[-1.59 -4.58  1.18 -4.98  0.03  0.44 -1.57  1.19 -0.40  1.27  0.15  2.46
 -1.10 -1.40 -0.30  4.12  0.47  1.91  0.64 -3.72 -1.68 -2.18  1.52  1.52
  1.95 -1.75 -2.36 -2.42  1.08  0.09 -3.40 -0.12 -4.43 -0.56 -1.13 -0.41
  0.13] => [19]
[ 0.52 -2.03 -1.37 -0.11 -0.10 -0.64 -0.80  0.08  0.82  1.25 -0.32 -1.54
 -0.83  0.29 -0.68  2.97  1.02 -0.11 -0.76 -2.14  0.89  0.49  1.44 -0.34
  2.16 -0.16 -4.32  2.20  0.90 -0.56 -1.46  2.34 -1.82  1.52 -1.88  0.00
  0.05] => [19]
[-0.76 -1.07  0.10 -7.38 -0.14  0.31 -0.30  0.54 -0.06 -0.46 -0.14  1.98
 -1.29  1.43  0.08  4.04  1.00  2.94 -2.86 -0.49  1.81  2.06  3.08 -3.15
  1.74  0.25 -8.85 -0.41  0.65  0.40 -1.31  3.61 -2.42  3.21 -4.10  0.90
  0.88] => [11]
[-0.20 -5.74 -0.06 -1.41  0.04  1.63 -1.78  0.38 -0.44  1.74  0.04  6.04
  0.01 -0.44  0.21  1.01  0.04  1.18 -2.25 -2.33 -4.95 -2.09 -0.14 -1.19
  3.03  0.08 -2.95 -1.27  1.48 -0.40 -1.75 -0.04 -5.48  3.43 -1.51  0.32
  1.47] => [19]
[-0.62 -3.92  0.34 -4.60  1.39  0.79 -0.73 -0.79  0.12 -1.08 -0.13  3.26
 -0.31 -2.56  0.33  3.28  0.35  0.82 -1.64 -0.73 -2.71  0.11 -2.77  1.52
 -0.79  0.73 -1.43 -3.29  0.61 -1.95 -1.37  1.93 -0.81  1.42 -2.27 -0.37
  0.96] => [19]
[-0.41 -5.90 -0.05 -4.28 -0.07  1.52 -0.73  1.10 -0.71  1.64 -0.39  5.60
 -0.48  2.29 -0.23  3.14  0.85  1.50 -1.57 -0.34 -3.15 -1.30 -0.70 -0.06
  1.91  0.82 -3.32 -2.65  1.18 -1.55 -0.81  1.16 -4.88  3.60 -3.15  0.20
  2.30] => [19]
[ 1.60 -5.18 -1.07 -1.75  0.60 -1.74 -1.11 -1.44  0.25  2.92 -0.86  1.71
 -0.57  4.30 -0.31  2.45  1.00  1.75  0.22 -1.73 -0.86 -1.11 -0.45 -1.59
  3.46 -2.86 -4.28  0.56  3.26 -1.43 -0.45  1.54 -2.48  4.34 -1.13 -0.36
  1.23] => [19]
[-1.85  0.42 -0.68  1.83 -0.14  0.33 -0.33 -0.95 -1.04  2.61 -0.02  3.86
 -0.66 -0.92  0.42  3.82  0.34  0.92 -3.11 -4.00 -1.27 -3.58  1.55  0.14
  2.32  0.14 -6.53  2.20  0.31  0.24 -2.47  0.79 -5.09  1.29 -2.67 -0.36
  0.09] => [11]
[-2.36  0.53 -0.41 -0.67  0.29  1.26  0.35  0.67 -0.88  1.29  0.19  4.42
 -1.74 -0.75  0.01  5.60  0.54  0.83 -0.08 -2.30  1.10 -2.58  0.73  1.86
 -0.96  1.21 -1.69 -0.93  0.69 -0.97 -1.82  0.28 -7.56  0.44 -1.40  1.13
  1.39] => [11]
[-2.20 -1.40 -0.39 -7.32 -0.26 -0.37  0.49  2.35 -1.21  2.05  0.02  2.65
 -1.33  5.64  0.19  2.33 -0.08  1.19  0.04 -1.09  1.18  0.42  1.86  0.23
 -0.30 -0.31  0.72 -3.57  0.23  0.55  0.34  0.63 -7.15 -1.16  0.52  0.69
  1.50] => [11]
[-1.62  0.33 -0.14 -1.27 -2.52  2.21  0.13  2.07 -1.88  1.95  0.49  2.75
 -1.84  1.08 -0.14  2.16  1.19  1.25 -1.27 -0.89 -0.80 -0.94  1.48 -1.82
  2.17 -0.93 -6.53  1.58 -0.26  0.30 -1.69  2.18 -4.92  1.43 -2.28 -0.22
  2.35] => [11]
[ 0.07  1.59  0.37  5.31  0.25  0.99 -1.15  1.63  0.90  2.15  0.88  1.53
  1.29  0.98  0.36  3.22 -0.68 -0.69 -0.31 -1.36  0.67 -0.76  4.42  0.07
  0.40  0.41 -0.77  0.59  0.66  0.21  1.46 -0.07 -4.88  1.91 -0.56  2.32
  0.77] => [18]
[-0.20 -4.18  0.25 -3.34  0.65  0.51 -3.20  1.61  0.38  2.42 -1.11  1.64
 -0.93 -4.45 -0.55  2.00  1.90  1.48  1.25 -0.52 -2.32  0.30 -1.06  0.20
  3.99 -1.69  0.41 -1.94  0.27 -1.77 -2.57  1.20 -0.58  2.53 -1.58 -1.37
  4.61] => [19]
[-0.33 -5.68 -0.69  2.07  0.34  0.39 -1.72 -2.78 -0.64  3.14  0.09  2.71
 -0.59 -3.00 -0.48  2.06  1.33  1.30 -0.85 -2.47 -3.58 -1.50 -0.47  0.49
  1.40 -1.31 -3.30  1.06  0.55 -0.78 -0.81 -0.14 -3.81  4.48 -1.50 -0.86
  1.46] => [19]
[-1.50 -4.40  0.21 -3.39 -0.57  1.25 -1.72  2.52 -1.10  3.22 -0.58  5.12
 -0.30 -0.51  0.11  0.39  0.51  1.82 -0.60 -2.73 -2.74 -0.36  2.40 -1.75
  3.13 -1.88 -3.17 -0.46  0.07  0.87 -3.33  0.10 -6.16  1.50 -0.74  0.00
  2.17] => [15]
